Below are the code and all the weights of a small trained network. Each question names an input and a class and asks about switching units off, where a switched-off unit gives its printed mean instead of its output.

import numpy as np


def w(rows, s, z=0):
    codes = np.array(rows[::2]) - 128.0
    scale = np.full(codes.shape[1], s)
    scale[-1] = z or s
    return codes * scale


def f(y):
    return y / 2 * (1 + np.tanh(0.7978845608 * (y + 0.044715 * y**3)))


def log_softmax(a):
    a = a - a.max(-1, keepdims=True)
    return a - np.log(np.exp(a).sum(-1, keepdims=True))


def net(x, mask):
    res = np.array(x, float).reshape(1, 8) / 4 @ E
    y = f(res @ A[0][:, :-1].T + A[0][:, -1])
    res = res + np.where(mask, y, B[0][:, -1]) @ B[0][:, :-1]
    return log_softmax(res[-1] @ U[:, :-1].T + U[:, -1])


A, B = {}, {}
E = w([
[98,207,187,116,51,89,182,172,121,252],'x0',
[130,134,128,129,131,127,128,132,124,125],'x1',
[126,128,132,128,127,127,128,126,126,125],'x2',
[126,119,133,134,129,127,129,122,134,135],'x3',
[126,133,131,133,126,129,127,127,129,123],'x4',
[157,223,134,60,172,136,132,9,188,144],'x5',
[123,131,127,124,128,128,134,128,123,123],'x6',
[51,136,205,77,202,149,86,208,203,121],'x7',
],0.013)
A[0] = w([
[111,114,138,122,113,120,130,102,112,127,52],'neuron 0',
[108,82,117,174,91,141,143,204,101,122,76],'neuron 1',
[140,144,116,123,100,148,132,156,144,169,26],'neuron 2',
[126,142,122,111,100,154,141,141,133,134,51],'neuron 3',
[140,180,133,141,61,97,178,131,107,211,133],'neuron 4',
[130,109,133,134,101,117,130,78,81,135,64],'neuron 5',
[167,105,118,126,108,119,136,179,147,128,63],'neuron 6',
[157,156,154,106,123,133,140,75,160,108,51],'neuron 7',
[192,122,74,174,35,112,165,56,45,141,51],'neuron 8',
[167,48,61,162,208,177,95,70,150,1,90],'neuron 9',
[169,239,140,49,164,154,151,10,187,157,86],'neuron 10',
[147,115,135,117,112,149,144,158,117,120,47],'neuron 11',
[116,192,196,97,76,111,160,170,121,239,119],'neuron 12',
[186,125,87,187,57,109,188,71,69,133,52],'neuron 13',
[115,137,108,124,124,143,102,134,133,141,69],'neuron 14',
[95,140,150,153,138,136,123,105,100,121,109],'neuron 15',
[138,104,153,115,102,133,130,145,111,118,35],'neuron 16',
[120,52,142,190,75,134,138,245,77,121,92],'neuron 17',
[39,133,233,77,190,146,93,228,192,123,2],'neuron 18',
[81,184,157,154,59,109,200,156,144,223,113],'neuron 19',
],0.0099,0.0064)
B[0] = w([
[93,150,123,133,137,143,118,144,125,123,123],'neuron 0',
[85,132,105,149,85,48,133,81,101,181,184],'neuron 1',
[131,114,161,128,132,127,92,107,125,121,139],'neuron 2',
[124,135,112,119,127,130,114,116,127,116,128],'neuron 3',
[171,82,179,91,105,155,63,159,124,60,217],'neuron 4',
[142,141,158,103,139,122,138,129,167,147,144],'neuron 5',
[105,126,129,125,147,100,128,117,125,128,136],'neuron 6',
[115,131,124,152,111,91,170,148,98,149,153],'neuron 7',
[101,208,96,123,220,203,182,166,239,144,208],'neuron 8',
[200,85,222,56,78,160,42,180,60,52,241],'neuron 9',
[21,77,49,230,59,14,159,77,55,215,237],'neuron 10',
[106,160,141,140,130,94,125,95,134,116,128],'neuron 11',
[196,101,168,89,115,166,67,148,82,48,255],'neuron 12',
[110,184,141,112,200,173,188,155,222,152,196],'neuron 13',
[119,127,136,138,136,129,144,120,134,120,123],'neuron 14',
[128,134,140,138,102,151,158,137,115,132,126],'neuron 15',
[108,125,123,138,130,130,140,108,120,132,129],'neuron 16',
[69,105,58,208,65,33,156,30,59,209,222],'neuron 17',
[143,225,85,125,213,209,216,141,254,158,246],'neuron 18',
[176,70,156,82,134,159,72,139,56,52,242],'neuron 19',
],0.0085,0.021)
U = w([
[163,93,170,77,119,156,75,137,74,77,252],'0',
[60,107,98,168,104,46,145,99,76,233,103],'1',
[114,184,122,104,189,188,173,140,247,174,19],'2',
],0.011,0.0032)

Each question gives the input, the list of numbers given to net, and the class t.
The units are the neurons (one row each of A and B). Each row of codes is followed by its name. A weight is (code - 128) times the scale printed after its matrix; where a second scale follows, it is the last column's (A, B and U).
mask holds one flag per neuron, in row order. A switched-off neuron (its flag False) gives its mean, the last column of its row in B, instead of its output. The means were averaged over made-up inputs and are rounded, as every weight is.
A unit's drop is (log p(t) with every unit on - log p(t) with that unit switched off) / (log p(t) with every unit on - log p(t) with every unit switched off).
unit that matters most: the unit with the biggest drop
k most important neurons: the k neurons with the biggest drops, biggest first
drop when u is switched off: that unit's drop, to one decimal
input [6,-6,2,3,6,6,-4,-4], class 0: unit that matters most	neuron 4
input [5,6,3,5,5,-6,-3,6], class 1: 3 most important neurons	neuron 17; neuron 9; neuron 8
input [7,-6,5,2,-2,4,-5,7], class 0: 3 most important neurons	neuron 12; neuron 19; neuron 8
input [7,8,-8,0,-6,7,-2,6], class 0: 4 most important neurons	neuron 12; neuron 19; neuron 17; neuron 4
input [6,8,2,-5,3,-4,-3,-6], class 0: 3 most important neurons	neuron 18; neuron 19; neuron 4
input [5,8,-2,0,4,-2,2,-7], class 2: 3 most important neurons	neuron 8; neuron 13; neuron 9
input [6,-7,-4,-2,2,5,6,2], class 0: 2 most important neurons	neuron 12; neuron 19
input [0,1,6,7,-1,-7,-8,-6], class 1: 2 most important neurons	neuron 17; neuron 18
input [5,-8,6,5,-8,7,8,4], class 1: 2 most important neurons	neuron 10; neuron 9
input [-5,-8,0,7,-3,1,-7,-7], class 2: 2 most important neurons	neuron 8; neuron 13
input [0,5,4,2,-4,8,-8,8], class 1: 2 most important neurons	neuron 10; neuron 8
input [-2,-2,-2,-6,-6,4,-6,5], class 2: 3 most important neurons	neuron 17; neuron 18; neuron 1
input [-7,-1,-2,-8,-3,-7,-8,-8], class 2: 3 most important neurons	neuron 8; neuron 13; neuron 10
input [6,-3,-4,1,-3,-4,6,-5], class 0: unit that matters most	neuron 18
input [-4,5,7,0,-6,4,-3,-5], class 2: drop when neuron 19 is switched off	0.6
input [-1,4,-3,7,8,5,6,3], class 1: drop when neuron 10 is switched off	0.2
input [-3,6,-7,6,5,5,7,-7], class 2: drop when neuron 8 is switched off	1.0
input [-3,6,3,3,-7,-8,-1,1], class 1: drop when neuron 17 is switched off	0.0
